Below are the code and all the weights of a small trained network. Each question names an input and a class and asks about switching units off, where a switched-off unit gives its printed mean instead of its output.

import numpy as np


def w(rows, s, z=0):
    codes = np.array(rows[::2]) - 128.0
    scale = np.full(codes.shape[1], s)
    scale[-1] = z or s
    return codes * scale


def f(y):
    return np.maximum(y, 0)


def log_softmax(a):
    a = a - a.max(-1, keepdims=True)
    return a - np.log(np.exp(a).sum(-1, keepdims=True))


def net(x, mask):
    res = np.array(x, float).reshape(1, 5) / 4 @ E
    y = f(res @ A[0][:, :-1].T + A[0][:, -1])
    res = res + np.where(mask, y, B[0][:, -1]) @ B[0][:, :-1]
    return log_softmax(res[-1] @ U[:, :-1].T + U[:, -1])


A, B = {}, {}
E = w([
[230,210,201,47,74,79,135,29,95],'x0',
[131,245,25,40,114,245,83,134,232],'x1',
[171,92,89,57,62,21,217,231,222],'x2',
[50,95,255,15,113,251,233,156,117],'x3',
[60,251,106,196,16,117,163,184,39],'x4',
],0.0058)
A[0] = w([
[125,37,224,191,140,55,166,101,27,40],'N0',
[3,75,42,210,182,194,120,252,186,105],'N1',
[90,221,118,177,16,108,170,185,69,52],'N2',
[204,199,181,70,80,100,136,44,111,54],'N3',
[206,145,34,207,146,17,36,103,152,35],'N4',
[160,121,84,72,70,55,194,204,199,58],'N5',
[60,41,116,193,177,117,140,201,107,88],'N6',
[87,155,150,179,178,210,42,37,45,86],'N7',
[126,233,57,51,115,234,96,127,199,39],'N8',
[189,128,193,117,114,70,160,81,62,101],'N9',
[92,167,142,159,156,205,57,55,78,45],'N10',
[99,41,226,160,131,81,180,128,43,1],'N11',
[212,133,31,202,146,23,38,93,136,18],'N12',
[74,89,215,53,125,200,203,148,125,36],'N13',
[161,112,103,85,60,57,198,219,203,47],'N14',
[86,97,214,36,130,202,212,141,126,9],'N15',
[211,195,182,57,74,88,134,43,107,54],'N16',
[208,15,160,69,235,125,108,69,223,103],'N17',
[206,24,150,72,218,122,93,87,203,31],'N18',
[81,216,126,178,12,105,170,180,57,73],'N19',
[92,180,149,170,182,201,55,52,65,12],'N20',
[160,107,79,71,63,44,194,215,194,56],'N21',
[73,206,117,172,28,104,159,167,77,33],'N22',
[212,186,180,80,87,104,142,73,103,51],'N23',
[119,214,74,48,106,234,92,113,206,37],'N24',
],0.006,0.0023)
B[0] = w([
[165,144,92,193,98,12,109,133,250,224],'N0',
[142,19,48,27,102,140,32,131,56,247],'N1',
[53,192,117,104,211,129,115,74,149,203],'N2',
[117,44,70,63,117,143,38,160,79,203],'N3',
[81,183,199,178,27,239,130,221,119,254],'N4',
[198,97,202,150,209,143,191,160,58,207],'N5',
[141,57,44,66,102,107,43,128,113,189],'N6',
[207,92,192,132,198,112,184,162,83,232],'N7',
[180,103,99,211,107,2,95,142,242,244],'N8',
[138,72,60,99,114,86,58,134,147,196],'N9',
[197,98,192,137,188,120,183,174,80,203],'N10',
[159,137,123,194,95,47,106,162,220,199],'N11',
[77,183,193,186,31,231,135,221,132,249],'N12',
[105,179,186,197,32,209,115,223,134,208],'N13',
[194,103,202,131,205,143,171,156,60,206],'N14',
[84,179,186,196,39,210,110,226,135,210],'N15',
[111,43,60,49,116,157,41,160,69,210],'N16',
[33,224,114,108,194,142,128,46,150,239],'N17',
[12,229,121,104,216,139,111,41,148,216],'N18',
[52,191,114,110,211,126,112,63,158,207],'N19',
[205,97,197,141,208,126,195,190,63,209],'N20',
[194,107,202,145,207,143,178,161,59,212],'N21',
[49,191,126,96,219,134,108,61,158,190],'N22',
[113,58,64,64,121,149,45,158,90,192],'N23',
[182,116,95,218,91,1,104,134,252,236],'N24',
],0.006,0.0077)
U = w([
[96,177,182,168,9,230,138,174,128,113],'0',
[225,109,183,130,214,124,192,142,71,122],'1',
[169,130,98,171,86,11,113,129,217,118],'2',
[27,203,114,95,217,140,125,73,141,116],'3',
[136,51,47,44,88,150,61,140,73,124],'4',
[144,131,109,111,82,145,177,86,123,253],'5',
[143,137,105,108,69,132,207,82,112,90],'6',
],0.011,0.012)

Each question gives the input, the list of numbers given to net, and the class t.
The units are the neurons (one row each of A and B). Each row of codes is followed by its name. A weight is (code - 128) times the scale printed after its matrix; where a second scale follows, it is the last column's (A, B and U).
mask holds one flag per neuron, in row order. A switched-off neuron (its flag False) gives its mean, the last column of its row in B, instead of its output. The means were averaged over made-up inputs and are rounded, as every weight is.
A unit's drop is (log p(t) with every unit on - log p(t) with that unit switched off) / (log p(t) with every unit on - log p(t) with every unit switched off).
The circuit of an input: a set's keep is (log p(t) with only the set's units on - log p(t) with every unit switched off) / (log p(t) with every unit on - log p(t) with every unit switched off). Starting from the 12 units with the biggest drops (on a tie, the unit counted first), units are removed one at a time, each time the one whose removal leaves the highest keep (on an exact tie, the one counted first), for as long as the keep stays at least 0.8.
units of the circuit, in order: the units of the circuit, biggest drop first
most important unit: the unit with the biggest drop
k most important neurons: the k neurons with the biggest drops, biggest first
drop when u is switched off: that unit's drop, to one decimal
input [-1,-1,-5,-4,2], class 1: most important unit -> N7
input [4,4,5,-4,5], class 1: units of the circuit, in order -> N5, N21
input [-7,6,-6,-5,1], class 4: 2 most important neurons -> N1, N0
input [-5,5,-4,2,-1], class 2: units of the circuit, in order -> N24, N8
input [7,5,-2,-3,-7], class 3: 3 most important neurons -> N17, N18, N1
input [6,8,8,-5,3], class 1: 4 most important neurons -> N5, N21, N14, N0
input [6,7,4,3,-6], class 2: 3 most important neurons -> N24, N8, N1
input [7,6,-8,-2,4], class 1: 3 most important neurons -> N20, N7, N10
input [8,-3,0,-1,8], class 3: 2 most important neurons -> N19, N2
input [-8,-2,-7,5,0], class 4: 2 most important neurons -> N1, N6
input [-5,5,6,3,-6], class 1: 2 most important neurons -> N5, N21
input [5,-6,3,4,-3], class 2: 3 most important neurons -> N0, N11, N1
input [4,-7,-3,4,-5], class 2: 2 most important neurons -> N0, N11
input [8,-2,-4,7,-5], class 4: units of the circuit, in order -> N16
input [-7,7,8,-8,-7], class 0: 2 most important neurons -> N4, N12
input [1,-6,-2,-2,-8], class 3: drop when N24 is switched off -> 0.1
input [2,-2,-3,5,-3], class 0: drop when N15 is switched off -> 0.3
input [5,-5,0,-4,7], class 3: drop when N2 is switched off -> 0.2
